Small tables with named rows and columns. After each table, cells are looked up by row and column.

bomozu:
|  | dobipa | gipives | safadir | sepunu | duk | vuped | fifab | mokupak | solagun | lut |
|---|---|---|---|---|---|---|---|---|---|---|
| rokoda | 0.08 | 0.67 | -0.62 | 0.64 | -0.32 | 0.86 | 0.44 | 0.14 | -0.97 | 0.56 |
| kebebos | 0.16 | 0.08 | 0.31 | 0.08 | 0.08 | -0.04 | 0.15 | 0.13 | -0.20 | -0.08 |
| mal | -0.08 | 0.37 | -0.30 | 0.28 | 0.04 | 0.09 | 0.26 | 0.23 | 0.28 | -0.36 |

mal, duk: 0.04
rokoda, vuped: 0.86
rokoda, gipives: 0.67
kebebos, mokupak: 0.13
kebebos, duk: 0.08
rokoda, mokupak: 0.14
mal, sepunu: 0.28
mal, solagun: 0.28
mal, fifab: 0.26
kebebos, vuped: -0.04
rokoda, sepunu: 0.64
mal, lut: -0.36
kebebos, sepunu: 0.08
rokoda, dobipa: 0.08
mal, mokupak: 0.23
kebebos, safadir: 0.31

Table gul
         tas  meb  pog  sepafo  som  fesona  koluk  fareto  lof
mab      111   92  102      84  186      84    161     183  169
vova     203  114   98      96  121     112    163     106   66
rim       83  220   49     152   23     118    156      74   49
fal      133   96  125      88   53      79    181     134  182
zizeko   117  103  116     143  155     146    112     122  114
siz      113  161  119      53  115     130    143     145  127
vope      80  149   61     150  123      84    102     177  114
sab       86  117  214     184  134      73     92     116  214
gib      186  136  125      42  122     157     75      57   72
selufif  219  110   62     114  136     165     62      20   68

What is the meb of mab in gul? 92
What is the koluk of fal in gul? 181
What is the lof of zizeko in gul? 114
What is the fareto of vova in gul? 106
What is the tas of zizeko in gul? 117
What is the koluk of sab in gul? 92
What is the pog of mab in gul? 102
What is the fesona of mab in gul? 84
What is the pog of vope in gul? 61
What is the som of mab in gul? 186
What is the sepafo of selufif in gul? 114
What is the koluk of selufif in gul? 62
What is the fesona of vope in gul? 84
What is the fareto of fal in gul? 134
What is the fesona of vova in gul? 112
What is the tas of mab in gul? 111
What is the meb of gib in gul? 136
What is the lof of sab in gul? 214
What is the fareto of rim in gul? 74

navo =
,pom,nikizof,vafido,rek
sukepo,0.193,0.614,0.218,0.754
fek,0.268,0.640,0.403,0.656
kositut,0.235,0.622,0.297,0.566
mituz,0.168,0.657,0.289,0.621
zemiz,0.919,0.376,0.812,0.327
mefog,0.232,0.627,0.298,0.680
vedot,0.873,0.443,0.781,0.317

What is the pom of zemiz in navo?
0.919
What is the pom of fek in navo?
0.268
What is the vafido of fek in navo?
0.403
What is the nikizof of mefog in navo?
0.627
What is the rek of fek in navo?
0.656
What is the vafido of vedot in navo?
0.781
What is the pom of kositut in navo?
0.235
What is the rek of vedot in navo?
0.317
What is the rek of kositut in navo?
0.566
What is the vafido of mefog in navo?
0.298
What is the pom of sukepo in navo?
0.193

Table bigimam
,ganu,volam,duko
vaz,-3507,-677,2019
pegefik,-57,473,6218
kipe,-4281,-8932,-6571
pevup,-129,1733,788
sorona,-7460,-5858,-1249
tebo,985,2171,1640

What is the volam of pevup in bigimam?
1733
What is the duko of sorona in bigimam?
-1249
What is the duko of vaz in bigimam?
2019
What is the volam of pegefik in bigimam?
473
What is the ganu of tebo in bigimam?
985
What is the duko of pevup in bigimam?
788

ger.tsv
	vin	vaso
panupo	0.69	0.29
duv	0.43	0.66
tolu	0.42	0.79
dib	0.50	0.59
vap	0.69	0.21
dezuk	0.44	0.66

vaso of dib is 0.59
vin of dib is 0.50
vin of dezuk is 0.44
vin of tolu is 0.42
vaso of dezuk is 0.66
vaso of duv is 0.66
vaso of panupo is 0.29
vaso of tolu is 0.79
vaso of vap is 0.21
vin of vap is 0.69
vin of panupo is 0.69
vin of duv is 0.43
Row with the largest vaso: tolu

mogub =
         ritugom    ded
zigem      46918  66421
navetop    39387  17639
suvibi     54203  49946
divasu     38839  37594
gom        45864  41881
palege     78494   9583

gom, ded -> 41881
palege, ded -> 9583
suvibi, ded -> 49946
palege, ritugom -> 78494
gom, ritugom -> 45864
divasu, ded -> 37594
zigem, ritugom -> 46918
navetop, ded -> 17639
suvibi, ritugom -> 54203
navetop, ritugom -> 39387
zigem, ded -> 66421
divasu, ritugom -> 38839

Table bis
fields: tirona, bula
kat: [53, 59]
nomam: [71, 82]
tulaz: [62, 72]
votu: [15, 2]
sima: [28, 19]
peg: [25, 16]
pafikil: [53, 58]
rir: [47, 47]
namese: [42, 41]
ditu: [38, 37]
beb: [61, 69]

bula of sima = 19
tirona of sima = 28
tirona of nomam = 71
bula of rir = 47
tirona of votu = 15
bula of ditu = 37
bula of namese = 41
bula of beb = 69
bula of kat = 59
Row with the largest tirona: nomam

Table dav
         tinuzo  nal  bimigan  suvul  fen
dil          49  117       75    181  107
bol          39  124       68    198  107
zuvobu      148   79      151     45   94
vaz          45  121       72    186  107
diviz       110   94      115     82  100
losupu       38  124       68    198  107
sumotoz     145   81      149     46   95
kel          54  120       73    178  105
dufu         39  124       68    195  107

suvul of dufu: 195
fen of diviz: 100
bimigan of dil: 75
tinuzo of dufu: 39
tinuzo of losupu: 38
nal of zuvobu: 79
nal of sumotoz: 81
fen of sumotoz: 95
bimigan of bol: 68
nal of dufu: 124

Table tatiru
	gotonod	pasek	nokir	pimoge	sedodo	botoze	vis	ked	meke	rol
mukes	81	128	88	102	225	114	154	136	113	93
kod	108	35	33	102	52	159	154	135	140	93
gav	81	169	88	102	157	204	154	138	140	93
puz	81	128	88	102	111	167	221	112	140	93
finatuz	81	128	88	161	108	159	122	112	140	93
sek	81	90	67	102	111	159	161	112	140	93
zizus	81	60	88	102	111	250	154	112	140	101
sugi	81	145	88	102	111	98	154	112	140	93

sek, vis => 161
sugi, nokir => 88
zizus, meke => 140
sugi, vis => 154
kod, nokir => 33
sek, botoze => 159
mukes, pimoge => 102
finatuz, pimoge => 161
mukes, meke => 113

